Below is a small trained network, with its code and all its weights. Each question gives an input and a target symbol and asks what happens when units are switched off, that is, made to give their printed mean instead of their output.

import numpy as np


def w(rows, s, z=0):
    codes = np.array(rows[::2]) - 128.0
    scale = np.full(codes.shape[1], s)
    scale[-1] = z or s
    return codes * scale


def norm(h):
    return h / np.sqrt((h * h).mean(-1, keepdims=True) + 1e-5)


def f(y):
    return y / 2 * (1 + np.tanh(0.7978845608 * (y + 0.044715 * y**3)))


def softmax(a):
    e = np.exp(a - a.max(-1, keepdims=True))
    return e / e.sum(-1, keepdims=True)


def log_softmax(a):
    a = a - a.max(-1, keepdims=True)
    return a - np.log(np.exp(a).sum(-1, keepdims=True))


def net(x, mask):
    ids = ['ΣΦΨΩαβδεζηθλμξπτ'.index(c) for c in x.split()]
    T = len(ids)
    res = E[ids] + P[:T]
    r = norm(res)
    for j in range(2):
        rows = slice(2 * j, 2 * j + 2)
        q, k, v = (r @ M[0][rows].T for M in (Q, K, V))
        z = softmax(np.where(np.tri(T) > 0, q @ k.T / 2**0.5, -1e9)) @ v
        o = O[0][rows]
        res = res + np.where(mask[j], z, o[:, -1]) @ o[:, :-1]
    y = f(norm(res) @ A[0][:, :-1].T + A[0][:, -1])
    res = res + np.where(mask[2:6], y, B[0][:, -1]) @ B[0][:, :-1]
    return log_softmax(norm(res)[-1] @ U[:, :-1].T + U[:, -1])


Q, K, V, O, A, B = {}, {}, {}, {}, {}, {}
E = w([
[138,115,109,120,151,156],'Σ',
[100,50,174,134,61,106],'Φ',
[215,159,155,192,154,81],'Ψ',
[185,62,187,195,119,111],'Ω',
[135,183,112,190,217,131],'α',
[131,126,135,118,93,84],'β',
[93,150,231,254,111,116],'δ',
[82,99,127,75,95,98],'ε',
[104,162,193,120,145,59],'ζ',
[130,172,78,101,121,87],'η',
[94,78,186,172,196,147],'θ',
[86,89,34,173,112,144],'λ',
[56,153,77,141,142,129],'μ',
[162,121,228,109,194,103],'ξ',
[144,165,188,176,72,124],'π',
[171,103,196,93,80,41],'τ',
],0.0093)
P = w([
[133,63,29,122,235,25],'0',
[125,111,94,126,211,44],'1',
[136,137,165,118,189,56],'2',
[139,152,190,102,157,52],'3',
[140,162,217,91,129,49],'4',
[154,173,251,86,108,75],'5',
],0.0017)
Q[0] = w([
[171,209,147,7,150,96],'head 1',
[242,90,113,76,247,241],'head 1',
[180,94,32,62,73,255],'head 2',
[94,130,37,135,117,248],'head 2',
],0.0032)
K[0] = w([
[176,227,114,50,161,99],'head 1',
[241,112,144,79,190,174],'head 1',
[167,2,19,127,213,136],'head 2',
[97,77,39,175,171,120],'head 2',
],0.0044)
V[0] = w([
[121,52,104,177,113,169],'head 1',
[23,103,117,119,134,33],'head 1',
[49,174,184,175,58,4],'head 2',
[80,116,190,218,113,39],'head 2',
],0.0022)
O[0] = w([
[132,118,201,193,109,171,75],'head 1',
[112,144,165,54,145,172,223],'head 1',
[126,86,57,152,252,141,206],'head 2',
[102,81,5,133,171,114,254],'head 2',
],0.0026,0.00093)
A[0] = w([
[71,168,173,201,75,91,1],'neuron 1',
[130,199,192,172,65,124,119],'neuron 2',
[65,157,99,117,3,86,103],'neuron 3',
[129,117,40,130,179,136,178],'neuron 4',
],0.0068,0.001)
B[0] = w([
[88,101,51,123,193,30,210],'neuron 1',
[165,56,40,94,86,118,222],'neuron 2',
[166,86,116,103,254,179,191],'neuron 3',
[220,53,128,112,141,159,245],'neuron 4',
],0.0047,0.0011)
U = w([
[100,98,60,163,111,180,105],'Σ',
[164,218,39,75,137,129,28],'Φ',
[149,88,174,217,70,127,30],'Ψ',
[57,220,155,115,154,76,68],'Ω',
[74,47,147,141,72,137,37],'α',
[62,81,112,30,135,158,13],'β',
[87,139,118,205,90,120,90],'δ',
[123,116,32,162,64,92,106],'ε',
[198,116,162,87,95,219,147],'ζ',
[167,61,124,131,208,85,254],'η',
[134,179,218,96,152,137,168],'θ',
[148,211,98,206,171,165,63],'λ',
[197,196,114,214,101,108,43],'μ',
[59,171,65,135,141,186,110],'ξ',
[144,130,169,80,5,79,130],'π',
[65,92,187,196,167,181,56],'τ',
],0.011,0.0062)

Each question gives the input, a string of symbols that net reads in full, and the target symbol t.
The units are the heads (2 rows each of Q, K, V and O) and the neurons (one row each of A and B). Each row of codes is followed by its name. A weight is (code - 128) times the scale printed after its matrix; where a second scale follows, it is the last column's (O, A, B and U).
mask holds one flag per unit, heads first, then neurons. A switched-off unit (its flag False) gives its mean, the last column of its rows in O or B, instead of its output. The means were averaged over made-up inputs and are rounded, as every weight is.
A unit's drop is (log p(t) with every unit on - log p(t) with that unit switched off) / (log p(t) with every unit on - log p(t) with every unit switched off).
The circuit of an input: a set's keep is (log p(t) with only the set's units on - log p(t) with every unit switched off) / (log p(t) with every unit on - log p(t) with every unit switched off). Starting from all 6 units, units are removed one at a time, each time the one whose removal leaves the highest keep (on an exact tie, the one counted first), for as long as the keep stays at least 0.8.
circuit, biggest first: the units of the circuit, biggest drop first
top k neurons: the k neurons with the biggest drops, biggest first
which heads matter: for each layer, one digit per head in row order, 1 if its drop is at least 0.15 and else 0, layers parted by /
drop when u is switched off: that unit's drop, to one decimal
input τ Σ ζ μ, target η: circuit, biggest first	[neuron 4; neuron 3]
input Σ Σ μ, target η: circuit, biggest first	[neuron 3; neuron 4]
input τ ζ η, target η: which heads matter	01
input Σ ζ ζ ζ δ, target η: which heads matter	00
input θ θ ζ η, target η: circuit, biggest first	[neuron 3]
input ζ Ω Σ α Σ, target θ: top 3 neurons	[neuron 2; neuron 4; neuron 3]
input μ Σ Σ ε Σ λ, target η: top 3 neurons	[neuron 3; neuron 4; neuron 1]
input ζ Σ Σ Σ, target π: top 3 neurons	[neuron 3; neuron 4; neuron 2]
input ζ ζ Σ λ, target η: which heads matter	00
input π θ Σ τ ε, target η: which heads matter	00
input δ ε θ ζ π, target η: drop when neuron 3 is switched off	0.1
input ε Σ ζ Σ β, target η: drop when neuron 3 is switched off	0.7
input θ ξ π π, target ε: drop when neuron 2 is switched off	0.4
input τ ε Σ Σ Φ, target η: drop when neuron 3 is switched off	0.8
